Below is a small trained network, with its code and all its weights. Each question gives an input and a target symbol and asks what happens when units are switched off, that is, made to give their printed mean instead of their output.

import numpy as np


def w(rows, s, z=0):
    codes = np.array(rows[::2]) - 128.0
    scale = np.full(codes.shape[1], s)
    scale[-1] = z or s
    return codes * scale


def norm(h):
    return h / np.sqrt((h * h).mean(-1, keepdims=True) + 1e-5)


def f(y):
    return y / 2 * (1 + np.tanh(0.7978845608 * (y + 0.044715 * y**3)))


def softmax(a):
    e = np.exp(a - a.max(-1, keepdims=True))
    return e / e.sum(-1, keepdims=True)


def log_softmax(a):
    a = a - a.max(-1, keepdims=True)
    return a - np.log(np.exp(a).sum(-1, keepdims=True))


def net(x, mask):
    ids = ['ΔΠαγεζηξτφω'.index(c) for c in x.split()]
    T = len(ids)
    res = E[ids] + P[:T]
    u = 0
    for l in range(2):
        r = norm(res)
        for j in range(3):
            rows = slice(2 * j, 2 * j + 2)
            q, k, v = (r @ M[l][rows].T for M in (Q, K, V))
            z = softmax(np.where(np.tri(T) > 0, q @ k.T / 2**0.5, -1e9)) @ v
            o = O[l][rows]
            res = res + np.where(mask[u + j], z, o[:, -1]) @ o[:, :-1]
        u += 3
        y = f(norm(res) @ A[l][:, :-1].T + A[l][:, -1])
        res = res + np.where(mask[u : u + 4], y, B[l][:, -1]) @ B[l][:, :-1]
        u += 4
    return log_softmax(norm(res)[-1] @ U[:, :-1].T + U[:, -1])


Q, K, V, O, A, B = {}, {}, {}, {}, {}, {}
E = w([
[25,40,132,53,140,35,219],'Δ',
[140,186,147,219,165,82,108],'Π',
[97,40,88,184,166,75,138],'α',
[90,129,153,137,100,85,116],'γ',
[121,171,177,136,109,156,99],'ε',
[66,190,85,183,139,147,45],'ζ',
[87,136,119,94,176,181,156],'η',
[192,139,118,85,178,71,162],'ξ',
[71,186,116,135,134,135,221],'τ',
[151,79,194,99,252,190,106],'φ',
[139,163,198,13,204,114,104],'ω',
],0.018)
P = w([
[82,159,78,109,81,70,3],'0',
[123,191,189,113,255,82,133],'1',
[125,185,177,105,237,84,139],'2',
[111,178,178,116,204,95,145],'3',
[113,160,160,114,186,98,172],'4',
[107,159,167,102,188,111,163],'5',
[107,152,158,122,174,121,166],'6',
[97,141,150,122,157,130,182],'7',
[96,132,166,133,154,145,185],'8',
[89,127,167,122,147,147,194],'9',
[104,130,148,137,145,162,188],'10',
[84,120,156,134,136,169,200],'11',
[91,111,174,140,131,181,192],'12',
],0.0092)
Q[0] = w([
[187,95,88,161,72,158,120],'0.h1',
[200,62,154,114,109,190,84],'0.h1',
[53,181,142,164,214,108,139],'0.h2',
[198,181,192,255,62,247,138],'0.h2',
[210,226,145,182,126,164,173],'0.h3',
[83,120,168,135,82,9,144],'0.h3',
],0.0093)
K[0] = w([
[138,174,115,103,153,133,187],'0.h1',
[129,198,141,154,106,115,225],'0.h1',
[196,220,96,164,118,128,146],'0.h2',
[88,107,188,190,137,114,181],'0.h2',
[212,205,140,169,177,155,90],'0.h3',
[115,116,182,123,101,5,83],'0.h3',
],0.012)
V[0] = w([
[82,128,255,50,224,121,50],'0.h1',
[188,75,103,181,254,188,60],'0.h1',
[133,165,197,249,144,155,170],'0.h2',
[85,35,58,108,153,45,72],'0.h2',
[38,109,178,167,200,134,212],'0.h3',
[42,44,142,97,49,39,132],'0.h3',
],0.0057)
O[0] = w([
[130,143,226,153,146,155,158,254],'0.h1',
[148,118,146,158,157,157,72,163],'0.h1',
[101,149,204,157,88,97,111,183],'0.h2',
[128,178,149,126,225,134,155,98],'0.h2',
[83,123,182,143,188,114,160,217],'0.h3',
[145,185,106,76,250,142,152,103],'0.h3',
],0.011,0.0082)
A[0] = w([
[130,95,118,205,254,171,159,253],'0.n1',
[231,200,141,223,128,84,6,13],'0.n2',
[121,167,191,39,213,139,243,245],'0.n3',
[107,222,186,220,10,215,113,74],'0.n4',
],0.0058,0.0021)
B[0] = w([
[117,147,202,224,35,254,161,201],'0.n1',
[66,46,156,81,138,79,78,140],'0.n2',
[205,135,184,161,7,200,79,254],'0.n3',
[128,3,173,52,145,187,141,208],'0.n4',
],0.0073,0.0092)
Q[1] = w([
[84,164,220,200,147,247,140],'1.h1',
[160,134,39,144,153,101,117],'1.h1',
[123,72,157,43,109,126,63],'1.h2',
[176,87,60,91,150,7,77],'1.h2',
[72,67,254,137,62,124,209],'1.h3',
[81,118,156,175,144,112,101],'1.h3',
],0.0097)
K[1] = w([
[127,162,30,104,135,96,77],'1.h1',
[124,110,225,143,121,113,123],'1.h1',
[122,180,69,176,140,128,187],'1.h2',
[108,110,253,138,111,133,162],'1.h2',
[120,123,38,93,131,175,95],'1.h3',
[171,168,109,126,138,173,174],'1.h3',
],0.013)
V[1] = w([
[183,156,136,86,209,127,24],'1.h1',
[127,71,174,167,224,177,174],'1.h1',
[112,192,84,223,92,166,71],'1.h2',
[115,54,103,115,96,30,19],'1.h2',
[124,154,224,160,226,31,255],'1.h3',
[166,162,44,106,190,78,104],'1.h3',
],0.0074)
O[1] = w([
[93,129,140,186,2,135,81,255],'1.h1',
[243,150,145,151,150,130,84,139],'1.h1',
[161,75,157,177,96,49,221,135],'1.h2',
[120,87,185,99,136,68,97,61],'1.h2',
[156,115,165,52,71,135,182,151],'1.h3',
[211,198,197,132,147,97,135,60],'1.h3',
],0.0099,0.0051)
A[1] = w([
[105,86,135,165,160,1,87,4],'1.n1',
[73,183,223,181,163,181,126,199],'1.n2',
[156,168,106,75,111,3,130,182],'1.n3',
[72,115,170,132,146,74,55,192],'1.n4',
],0.0075,0.0034)
B[1] = w([
[52,36,230,187,161,191,214,127],'1.n1',
[113,124,1,89,171,66,113,251],'1.n2',
[179,241,177,182,173,86,194,123],'1.n3',
[235,233,64,13,76,158,143,160],'1.n4',
],0.0085,0.014)
U = w([
[107,202,138,162,150,134,112,246],'Δ',
[77,130,127,160,86,188,150,165],'Π',
[148,60,14,233,166,144,163,120],'α',
[78,174,68,161,20,134,208,69],'γ',
[97,125,118,98,189,124,211,119],'ε',
[170,187,146,52,118,197,114,77],'ζ',
[57,127,55,132,138,150,56,124],'η',
[254,86,57,154,86,101,156,170],'ξ',
[138,29,135,61,66,119,107,113],'τ',
[99,117,162,212,149,26,104,98],'φ',
[136,56,208,184,194,224,83,36],'ω',
],0.0091,0.011)

Each question gives the input, a string of symbols that net reads in full, and the target symbol t.
The units are the heads (2 rows each of Q, K, V and O) and the neurons (one row each of A and B). Each row of codes is followed by its name. A weight is (code - 128) times the scale printed after its matrix; where a second scale follows, it is the last column's (O, A, B and U).
mask holds one flag per unit, layer by layer, with each layer's heads first. A switched-off unit (its flag False) gives its mean, the last column of its rows in O or B, instead of its output. The means were averaged over made-up inputs and are rounded, as every weight is.
A unit's drop is (log p(t) with every unit on - log p(t) with that unit switched off) / (log p(t) with every unit on - log p(t) with every unit switched off).
The circuit of an input: a set's keep is (log p(t) with only the set's units on - log p(t) with every unit switched off) / (log p(t) with every unit on - log p(t) with every unit switched off). Starting from the 12 units with the biggest drops (on a tie, the unit counted first), units are removed one at a time, each time the one whose removal leaves the highest keep (on an exact tie, the one counted first), for as long as the keep stays at least 0.8.
units of the circuit, in order: the units of the circuit, biggest drop first
most important unit: the unit with the biggest drop
top k neurons: the k neurons with the biggest drops, biggest first
which heads matter: for each layer, one digit per head in row order, 1 if its drop is at least 0.15 and else 0, layers parted by /
input τ Δ ε τ, target ε: units of the circuit, in order -> 1.h1
input φ ξ τ γ ζ ζ, target ω: which heads matter -> 100 / 100
input τ ζ Π φ ζ α Δ γ ε α, target ε: units of the circuit, in order -> 1.h1, 0.h1
input ε ζ α, target η: which heads matter -> 001 / 010
input ξ φ ω ξ τ ε φ ξ, target Δ: which heads matter -> 101 / 001
input φ γ γ τ φ η, target ω: which heads matter -> 100 / 100
input ε τ Δ ε τ α γ ε, target η: units of the circuit, in order -> 1.h3, 0.h3, 0.n1
input Δ ε ζ Π ζ Δ, target ζ: which heads matter -> 011 / 011
input γ ζ φ η, target γ: units of the circuit, in order -> 0.h1, 0.n4
input φ η η Δ τ ξ ζ τ η ζ, target ω: units of the circuit, in order -> 1.h1, 0.n4
input τ ε φ ξ, target ε: units of the circuit, in order -> 1.h1, 0.h1
input ω ε φ ξ ε Π α τ ζ Π ω, target Π: units of the circuit, in order -> 1.h3, 0.n4, 1.h2
input Δ ε γ Π η, target ζ: units of the circuit, in order -> 1.h1, 0.h2
input τ τ τ Δ ξ, target ε: most important unit -> 1.h1
input ξ ω τ ζ τ τ τ Π η, target Δ: which heads matter -> 111 / 001
input τ ξ ζ ε, target ε: which heads matter -> 100 / 100
input ε φ Π ζ ε ω φ ε τ ξ γ, target η: units of the circuit, in order -> 0.h3, 1.h3
input ε ε ζ, target η: top 2 neurons -> 0.n4, 1.n4
input η ζ ξ τ ε γ ζ γ τ ε ζ, target α: which heads matter -> 010 / 110
input ζ ω τ ω ξ, target φ: units of the circuit, in order -> 1.h2, 1.h3
